Each row has two labels, one from each of two sets.
1.12,0.49,0.46,-0.38,-0.92,1.26,-1.31,-0.64,-1.14,-0.58,-0.07,-0.17,0.20,1.26,-0.02,-0.22,-1.00,-0.08,-0.65,0.19,-0.88,-0.62,-0.79,-0.08,-0.34,-0.47,-2.51,-0.51,0.96,1.44,1.05,0.07,2.34,-0.36,-0.32,0.72,0.69,1.49,0.47,-0.52,-1.83,0.48,0.08,-1.57,-0.16,0.14,-0.39,-1.99,0.68,-0.40,1.75,-1.18,-0.61,-0.04,1.08,0.49,-0.44,0.32,0.06,0.36,-0.12,2.20,-1.92,0.06,1.56,-0.08,-0.28,1.54,-0.14,1.66,-0.98,0.19,-0.33,-0.66,0.07,0.29,0.41	<71>/<42>
0.48,0.18,0.14,-0.07,-4.39,1.00,0.46,-0.55,-0.03,0.01,0.70,0.56,0.25,0.29,-0.11,-0.19,2.77,-0.23,0.20,0.23,-0.95,-1.01,0.42,0.48,0.07,0.14,-1.99,0.44,0.70,-0.09,-0.23,0.40,-1.34,-0.87,-0.36,0.49,-0.40,0.56,0.20,-1.11,1.00,-4.17,-0.32,-0.07,0.50,-0.96,0.34,-0.11,-2.47,0.02,-0.56,-0.33,1.07,0.11,0.74,-0.52,1.37,0.66,-0.11,0.04,0.72,0.93,0.57,0.35,0.16,-0.31,1.76,-0.50,0.04,-1.01,0.32,0.42,0.12,-0.05,-0.19,-2.78,-0.96	<71>/<51>
1.21,-0.07,-0.37,-0.79,-5.15,1.56,0.10,-1.53,-1.26,1.22,0.85,-0.01,0.36,0.57,-1.10,0.30,1.29,-0.07,0.89,-0.29,-0.83,-0.55,-0.48,0.22,-0.27,0.50,-0.60,-0.01,0.52,2.19,0.43,0.19,-0.14,-0.99,-0.55,0.21,-1.72,-0.04,-0.14,-0.99,2.00,-2.58,-0.14,-0.05,-0.25,0.29,-0.58,0.39,-1.84,-0.10,1.74,0.05,0.31,-0.79,0.72,-0.17,0.64,0.24,0.21,0.26,1.60,0.95,-1.34,0.06,-0.20,-0.35,1.86,0.55,0.06,-0.14,-0.63,0.80,-0.30,-0.19,0.71,-1.18,-0.64	<71>/<51>
1.69,0.20,-0.08,-0.25,-4.41,1.98,0.02,-0.93,-1.18,1.18,1.41,0.13,0.14,1.98,-2.10,0.21,-1.17,-0.45,0.98,-0.18,-0.01,0.10,-0.05,-0.38,-0.06,0.06,0.04,-0.27,1.01,3.70,0.25,0.24,-0.95,-0.20,0.12,-1.56,0.49,0.95,0.52,-0.64,0.87,0.57,0.15,-0.66,-1.07,-1.14,-0.04,0.63,-2.86,-0.32,0.01,-0.11,-0.68,0.19,0.19,-3.46,-0.32,0.83,-0.24,0.07,0.89,0.45,0.56,0.12,2.18,0.11,0.08,2.03,0.04,0.98,-0.04,1.67,-0.10,0.17,0.04,-0.51,-0.09	<74>/<50>
1.52,0.19,-0.21,-1.27,-3.14,1.49,0.07,-0.74,-1.45,1.82,1.91,0.58,-0.23,0.13,-0.53,-0.36,-0.26,-0.14,1.08,-0.28,0.02,-0.74,-1.05,-0.29,0.04,0.05,1.16,-0.45,0.83,2.22,0.18,0.61,1.85,-0.60,-0.33,-0.22,-0.18,0.17,-0.50,-0.53,1.81,0.27,-0.55,-0.01,-0.33,0.46,-0.37,1.61,-0.39,0.12,2.99,0.93,-0.42,0.14,-0.12,-1.09,0.13,0.15,0.30,0.54,0.15,0.07,-1.38,0.11,-1.41,0.28,0.35,1.02,0.60,0.47,-0.88,0.74,0.07,-0.52,0.56,0.41,0.40	<73>/<44>
1.76,0.12,0.55,-0.99,-6.27,1.49,-2.05,-0.41,-1.28,0.74,1.64,0.30,-1.12,1.53,-0.39,-0.17,-0.75,0.10,1.19,-0.65,-1.44,-1.20,-1.30,-0.16,0.80,0.94,-2.24,-0.93,1.22,1.47,0.77,0.59,1.18,0.18,0.67,0.54,0.20,1.59,-0.51,-0.53,0.76,1.62,0.59,-1.31,-0.36,-0.82,-0.05,-0.33,0.13,-0.13,2.91,0.49,-0.24,-0.28,0.10,-0.91,-0.52,0.80,0.08,0.10,-0.13,2.04,-1.85,-0.16,-0.09,0.73,0.11,2.26,-0.07,1.33,-1.80,0.70,0.38,-0.87,0.86,-0.21,-0.53	<71>/<42>
1.36,-0.11,0.04,-0.25,-7.05,0.13,1.15,-0.63,-0.68,1.83,0.69,-0.39,0.41,1.32,-0.97,-0.59,1.04,-0.87,0.62,-0.12,0.44,-1.48,0.09,0.31,-0.91,-0.16,2.26,-0.47,-0.53,1.34,0.45,0.15,-2.82,-0.86,-0.11,-0.35,-0.91,-0.17,0.56,-0.49,0.68,-0.35,-0.28,1.95,0.16,-1.56,-0.01,1.99,-4.82,-0.35,-2.07,0.21,-0.99,0.17,-1.17,-0.66,0.20,-0.17,0.06,0.41,1.80,0.62,-1.99,-0.24,-1.28,-0.13,1.31,-0.83,0.40,-0.09,-0.43,0.37,0.47,-0.07,0.79,-0.92,-1.22	<74>/<51>
1.09,-0.09,-0.95,-0.31,-3.39,2.17,0.16,0.22,-1.79,2.24,2.09,0.11,-0.55,1.75,-0.75,0.25,-0.71,0.12,1.71,0.21,-0.35,-0.42,-1.37,-0.27,0.90,-0.06,0.10,-0.65,0.46,1.76,0.64,0.53,0.22,0.07,-0.08,0.41,-0.67,-0.37,-1.51,-1.08,2.86,0.43,0.50,-1.15,-0.73,1.49,-0.44,1.67,0.62,0.23,4.33,-0.38,-1.41,-0.25,0.01,-4.21,-0.53,0.55,-0.18,0.54,0.08,-0.79,0.27,0.56,0.18,0.64,1.39,1.42,0.18,0.34,-0.82,1.23,-0.23,0.26,0.10,-0.39,-1.90	<71>/<44>
0.54,0.38,-0.25,-0.20,-2.82,1.99,0.20,-0.49,-1.13,1.92,1.74,0.15,-0.51,-0.17,0.22,-0.36,0.73,0.61,1.46,-0.03,-0.99,-1.04,-1.36,-0.67,0.71,0.08,-0.32,-0.43,1.09,0.14,-0.07,0.85,1.61,-0.98,-0.14,-0.10,-0.42,-0.10,-1.24,-0.90,3.38,-0.66,0.61,-0.30,-0.01,-0.21,-0.51,1.91,0.71,-1.33,4.53,1.05,0.25,0.06,-0.14,-0.48,-0.11,0.34,0.07,0.48,-0.30,-0.05,-0.15,0.11,-1.76,0.70,0.33,1.24,0.30,-0.53,-1.07,0.19,0.27,-0.12,0.63,-0.43,-1.39	<74>/<44>
1.52,-0.15,0.07,-0.25,-4.76,0.88,0.56,-0.14,-0.55,0.52,0.18,-0.19,0.38,0.46,0.31,-0.02,2.30,-0.78,0.60,0.15,-0.42,-2.09,0.01,0.08,-0.35,-0.20,1.28,-0.32,0.77,0.94,-0.12,0.25,-1.61,-1.17,-0.16,0.82,-0.36,0.47,0.33,-0.42,-0.56,-1.88,-0.51,0.28,0.13,-0.58,-0.15,-0.06,-2.16,-0.29,-1.51,0.61,0.25,0.25,-0.20,-1.86,0.23,1.02,0.15,-0.09,0.85,0.66,-1.43,0.14,-1.10,-0.13,0.89,-0.20,0.15,-0.86,0.00,0.49,-0.19,-0.32,0.38,-1.17,-0.91	<71>/<51>
-0.08,0.12,-0.22,0.01,-0.96,1.55,0.08,-0.27,-0.59,1.27,0.95,0.03,-0.93,-0.04,0.00,-0.26,0.26,0.23,1.18,-0.41,-0.74,-0.42,-0.30,-0.37,0.14,0.31,-0.34,-0.16,1.02,0.66,0.53,0.25,1.36,-0.20,-0.63,0.28,0.22,-0.03,-1.17,-0.35,1.96,-0.86,-0.11,-0.62,-0.16,0.32,0.14,1.55,1.65,0.34,3.39,0.71,-0.18,-0.15,-0.23,-1.18,0.11,-0.31,0.24,0.42,-1.04,-0.09,0.29,0.08,-1.37,0.49,0.02,0.99,0.38,-0.42,-0.43,0.58,-0.14,0.02,0.48,-0.54,-0.48	<74>/<44>
2.31,0.19,1.27,-0.42,-6.46,0.71,-0.30,-0.69,-1.34,2.62,1.52,0.45,-0.30,2.12,0.88,-0.21,2.18,-0.36,1.20,0.06,-0.46,-2.43,-0.85,-0.24,-0.30,0.10,-1.65,-0.64,0.78,0.14,-0.29,0.66,-0.62,-0.62,-0.47,0.61,0.15,1.56,-0.41,-1.28,-0.53,0.46,0.55,-0.12,-0.15,-1.16,0.07,0.91,-4.07,-0.15,-0.25,-0.41,0.47,1.20,0.54,-1.70,0.12,-0.06,-0.06,0.24,0.35,2.05,-2.13,0.29,1.09,-0.52,1.93,0.28,0.19,0.36,-0.44,0.48,-0.28,-0.87,0.32,-0.89,-0.79	<71>/<51>
1.65,0.14,0.19,0.10,-4.40,2.58,0.86,-0.46,-1.33,0.77,1.33,0.17,-0.31,0.61,0.14,-0.46,0.41,0.68,1.32,0.01,-0.98,-0.48,-0.96,-0.30,-0.14,0.03,-1.19,0.15,0.95,1.70,-0.23,0.32,-0.59,-0.76,-0.04,-0.77,-0.19,-0.07,-1.24,-1.05,2.65,0.31,-0.19,-0.32,-0.10,-0.58,-0.05,1.62,-1.17,0.51,3.30,-0.43,-0.18,-0.86,0.48,-2.49,-0.59,-0.12,-0.07,0.21,0.53,-0.17,1.26,-0.32,0.10,0.49,1.15,1.09,0.11,-0.29,-0.51,1.28,0.00,-0.21,-0.33,-0.92,-1.05	<71>/<44>
0.85,0.10,-0.17,-0.39,-2.76,0.92,0.79,-1.13,-0.73,1.09,0.49,-0.03,0.37,0.28,-0.48,0.05,1.62,-0.39,0.23,0.32,0.66,-0.52,-0.13,-0.62,-1.01,0.08,0.46,-0.04,-0.25,1.66,-0.20,0.14,-2.07,-1.17,-0.44,0.05,-0.98,-0.41,0.18,-1.26,0.89,-1.14,-0.30,0.87,0.12,-0.21,0.78,1.05,-4.00,0.06,-0.42,-0.84,0.36,0.22,0.61,-1.49,0.11,-0.47,-0.48,-0.01,1.44,-0.26,0.05,-0.06,0.47,-0.12,1.76,-0.93,0.24,-0.74,0.65,0.67,0.22,0.08,0.08,-0.81,-0.75	<71>/<51>
0.72,-0.21,-0.20,-0.11,0.76,1.52,-0.22,-0.60,-0.40,-0.74,-0.88,0.08,0.21,-0.49,-0.20,0.00,1.17,0.55,0.04,-0.55,-0.24,1.14,0.23,0.38,-0.24,-0.09,-0.92,0.59,0.20,1.41,0.36,-0.35,1.49,-0.76,0.04,0.07,-0.37,0.51,0.51,-0.33,-0.56,-1.41,-0.57,-0.11,0.81,0.57,0.13,-1.08,0.78,-0.23,0.70,0.32,0.05,0.14,0.20,0.18,0.23,-3.57,-0.27,0.11,0.66,0.66,-0.22,0.07,-0.63,-0.13,0.33,0.60,0.27,0.11,0.14,0.27,-0.12,-0.03,0.48,-0.19,0.75	<73>/<46>
